Rows and whether each has a hidden trait (one of two labels; each part has its own)
In the rows, zero is written as 128.
[132 127 135 129 129 133 146 140 164 187 134 126 129 120 129 128 128 128
 125 122 128 123 129 130 118 129 129 122 120 127 141 130 129 129 120 131
 139 128]
(71)
[163 115 176 142 141 147 154 127 119 145 144 149 192  81 154 127 127 128
 103  79 115  96 103 143 101 138 132  55  59 119 108 105 134 166  60 142
 143 139]
(70)
[127 128 147 195 157 155 157 132 127 127 129 130 126 134 126 128 128 128
 130 128 132 127 132 127 124 127 127 134 135 128 118 135 126 122 132 128
 117 126]
(71)
[126 129 123 125 125 124 127 129 128 129 130 132 125 140 124 128 128 128
 134 150 145 171 186 149 137 129 127 139 138 128 132 134 126 119 135 127
 117 125]
(70)
[127 129 124 127 127 128 156 143 167 178 132 131 125 136 124 128 128 128
 130 130 132 128 133 126 124 127 128 135 136 129 118 131 126 130 135 129
 117 127]
(71)
[142 123 143 134 133 134 138 128 121 121 127 131 173 221 169 145 131 129
 120 106 123 116 122 134 115 132 129 102 105 125 132 124 130 140 101 134
 127 131]
(70)
[151 144 255 212 136 130 131 129 125 125 129 127 128 121 128 128 128 128
 127 122 130 124 130 129 131 129 128 125 124 127 117 130 128 129 120 130
 123 130]
(71)
[132 127 127 128 128 128 131 129 125 127 129 129 147 213 167 152 136 129
 127 121 130 125 130 128 121 128 128 128 130 127 119 125 127 135 124 130
 121 127]
(70)
[126 129 126 123 130 136 170 143 159 152 130 132 123 138 123 128 128 128
 131 131 133 131 135 126 125 127 127 135 137 129 140 129 126 119 136 128
 118 125]
(71)
[132 126 131 128 129 128 133 129 123 125 129 127 130 124 130 128 129 129
 133 201 155 163 157 135 132 129 128 125 125 127 138 130 128 130 118 131
 136 128]
(70)
[137 126 136 132 130 131 136 129 124 123 128 124 132 113 132 128 128 130
 138 232 154 141 133 131 132 130 129 114 117 126 120 121 128 132 113 132
 122 132]
(70)
[132 127 130 129 128 128 131 129 126 126 129 128 128 126 128 128 128 128
 128 122 130 125 128 129 121 128 129 125 127 128 157 147 164 192 183 138
 137 127]
(70)
[126 127 130 130 128 129 132 129 126 126 129 128 129 124 128 125 128 128
 127 128 131 127 128 129 120 129 128 128 147 151 252 157 143 135 134 130
 123 128]
(70)
[134 127 133 130 128 129 133 129 123 124 128 127 130 119 129 128 128 128
 128 162 149 162 173 147 131 129 128 122 123 127 118 124 128 129 122 130
 121 130]
(70)
[135 126 134 131 129 134 141 137 163 199 140 131 132 117 131 128 129 128
 125 118 129 122 134 130 134 129 129 119 122 126 135 123 129 130 123 131
 122 128]
(70)
[127 151 252 226 133 120 119 130 133 135 131 140 114 167 114 128 129 128
 140 147 137 140 144 120 144 123 126 164 162 132 143 135 123 105 160 123
 124 124]
(71)
[172 149 199 161 127 127 131 129 127 127 129 129 127 131 127 128 128 128
 129 124 131 124 133 126 137 128 127 131 130 128 139 125 127 124 130 129
 118 129]
(71)
[123 130 120 125 124 123 123 130 128 133 130 134 121 145 121 128 129 129
 144 251 167 163 153 130 125 126 128 146 141 130 120 130 126 117 140 126
 117 125]
(70)
[129 128 124 129 127 126 130 129 126 123 129 130 127 131 126 128 128 128
 128 135 132 125 131 127 133 127 128 132 139 140 233 165 153 146 140 130
 121 126]
(70)
[127 128 122 125 126 126 129 129 127 128 129 130 125 132 125 128 128 128
 130 125 131 126 135 127 136 127 128 133 132 129 138 127 128 130 192 183
 255 149]
(70)
[103 135  97 114 119 113 115 130 135 139 132 144 109 181 109 129 129 128
 143 154 140 153 164 164 252 139 130 181 174 133 143 139 123  98 170 121
 106 122]
(70)

New part:
[153 115 162 137  83 101  40 140  60 151 120 128 106 144 100 154 136 122
  97 133  87 113 117 170 128 134 132 130 165 125 128 144 127 130 114  99
 111 161 122 125  91 113 100 127]
Q
[102 127  96 204 107 128 215  97 100 221 161 134  86  97 162 105 129 149
 160 145 137 169 147 140 132 138 132  96 167 146 139 102  46 134 140 163
 130 146 183 121 142 130 114 105]
Q
[125 148 141 141  91 106  72  55 227  93 131 119 148 169  75  60 124 124
 173 129 136 125 150 131 137 123 130  71  78 104 166 125 153 107 151 170
 128 105 138 127  82 164 143 136]
U
[137 106 140 161  84 117 100 197  65 131  84 127 109  92 110 189 135 114
 143 129  29 110 132 157  69 171 172 170 165 171 121 119 120 130 135  91
  76 138 149 136 111 112 125 144]
Q
[107 110  92  66 198 191 238 185 129 125 134 143 115  88 197 154 137 145
 162 115 141 133 111  81 115 141 139 177  99 123 104 136 127 110  85 108
 137  98 129 139 187  77 161 106]
U
[111 139 117 121 114 139 131  71 253  96 132 121 148 149 100  74 122 125
 167 125 156 138 137 123 143 137 106  87  77 117 158 120 139 110 135 164
 129  95 131 132 109 156 153 136]
U
[135 109 144 178 131 123 196 173   1 190 123 147  88  98 145 153 145 147
 105 133 113 146 147 140 129 109 177 169 157 126 124 136 113 141 128  85
 116 154 154 122 135  94  64 105]
Q
[126 134 130 143  80 138  62  97 134 106  94 113 163 127  60 120 117  99
 183 135  69 106 127 124 119 187 139 141 127 144 150 121 164 139 144 154
 114 105 111 123  84 157 134 150]
U
[119 138 120 133 108 148  96  90 221  75 109 112 141 135  70  91 120  99
 210 125 121 124 141 129 128 145 132  94  85 118 154 121 160 107 124 154
 128  97 137 132  87 161 149 134]
U
[148 121 143 141  73 113  43 122  78 124  99 120 121 132  79 142 133 103
 145 133  79 112 130 158 138 153 137 136 157 119 145 146 160 136 113 115
 108 149 117 123  64 116  94 130]
Q
[108 150 112 140 115 137 111 103 255  67 120 114 160 131 104  67 114 117
 195 128 152 144 169  97 119 134 152  92  59 120 177 111 128 113 149 179
 131  85 159 142 125 159 170 141]
U
[104 128  93 135 165 163 242  96 138 152 157 135 109 102 171  89 131 132
 195 129 170 153 134  99 152 124 128 105  65  91 138 133 102 106  86 131
 160 107 162 131 142 105 126  92]
U
[134 128 146 108  88 115  64 139 188  64  85 120 159 147  81 135 128 119
 156 119  71 100 132 129  93 148 137 138 125 143 132 127 183 118 154 133
  85 103 105 134  97 147 160 159]
U
[104 121  89 142 156 175 209 112 155 135 146 130 111  94 151 107 129 116
 194 125 145 148 130 103 137 154 136 114  62 103 148 122 102 114  87 130
 144  98 166 134 126 103 133 108]
U
[ 96 130 106 101 178 167 197 123 223  88 147 133 161 119 149  97 124 124
 162 117 169 141 128  72 132 139 129 124   8 100 152 121 117 117 111 134
 134  72 146 142 157 122 139 132]
U
[115 131 108 205 146 133 227  88  72 180 153 129  84  93 155  87 131 137
 171 139 159 157 162 127 130 111 173  85  99 101 145 122  74 107 119 138
 162 135 202 126 134 120 105  87]
Q
[117 114 119 104 115 132 153 143 145 132 121 127 126 124 136 148 131 129
 112 126 120 128 117 133 135 142 111 135 120 133 130 139 124 125 107 106
 123 121 113 133 136 105 121 123]
Q
[117 133 110 100 126 170 105 103 230  70 111 115 147 134  82 102 120 102
 202 123 133 125 125 120 140 154 104 123  83 120 146 131 168 111 104 144
 135  91 121 134  96 153 160 131]
U
[128 143 158 132 104  91 143 143 151 135 153 145 126 160 163 102 132 174
  88 131 141 131 144 118 120  89 125 105 127 131 124 129 103 118 159 150
 114 136 136 130 162 144 140 127]
U
[ 93 104  71 115 137 185 158 121 212 140 130 118 130  92 118 141 114 100
 151 125 118 148  93 135 139 213  72 124 109 154 138 100  87 149  98 134
 115 101 129 134 119 126 138 142]
U
[107 116  80 186 102 178 158  71 111 152 116 112 126  86  70 109 120  83
 218 138 112 142 125 145 157 204 141 123  90 117 164 117 115 140  85 130
 144 108 156 124  69 124  88 117]
Q
[107 125  97 187 101 136 189 128 120 178 136 134 107  93 156 121 131 138
 172 132  96 150 148 119 104 159 148 118 148 154 140 102  73 131 137 157
 103 123 167 127 137 124 141 123]
Q
[136 136 149 137  77  97  40  87 195  86 114 120 149 162  63  94 126 122
 149 129 101 113 138 145 122 136 126  88 121 121 151 124 158 124 159 155
  97 123 122 125  72 161 141 152]
U
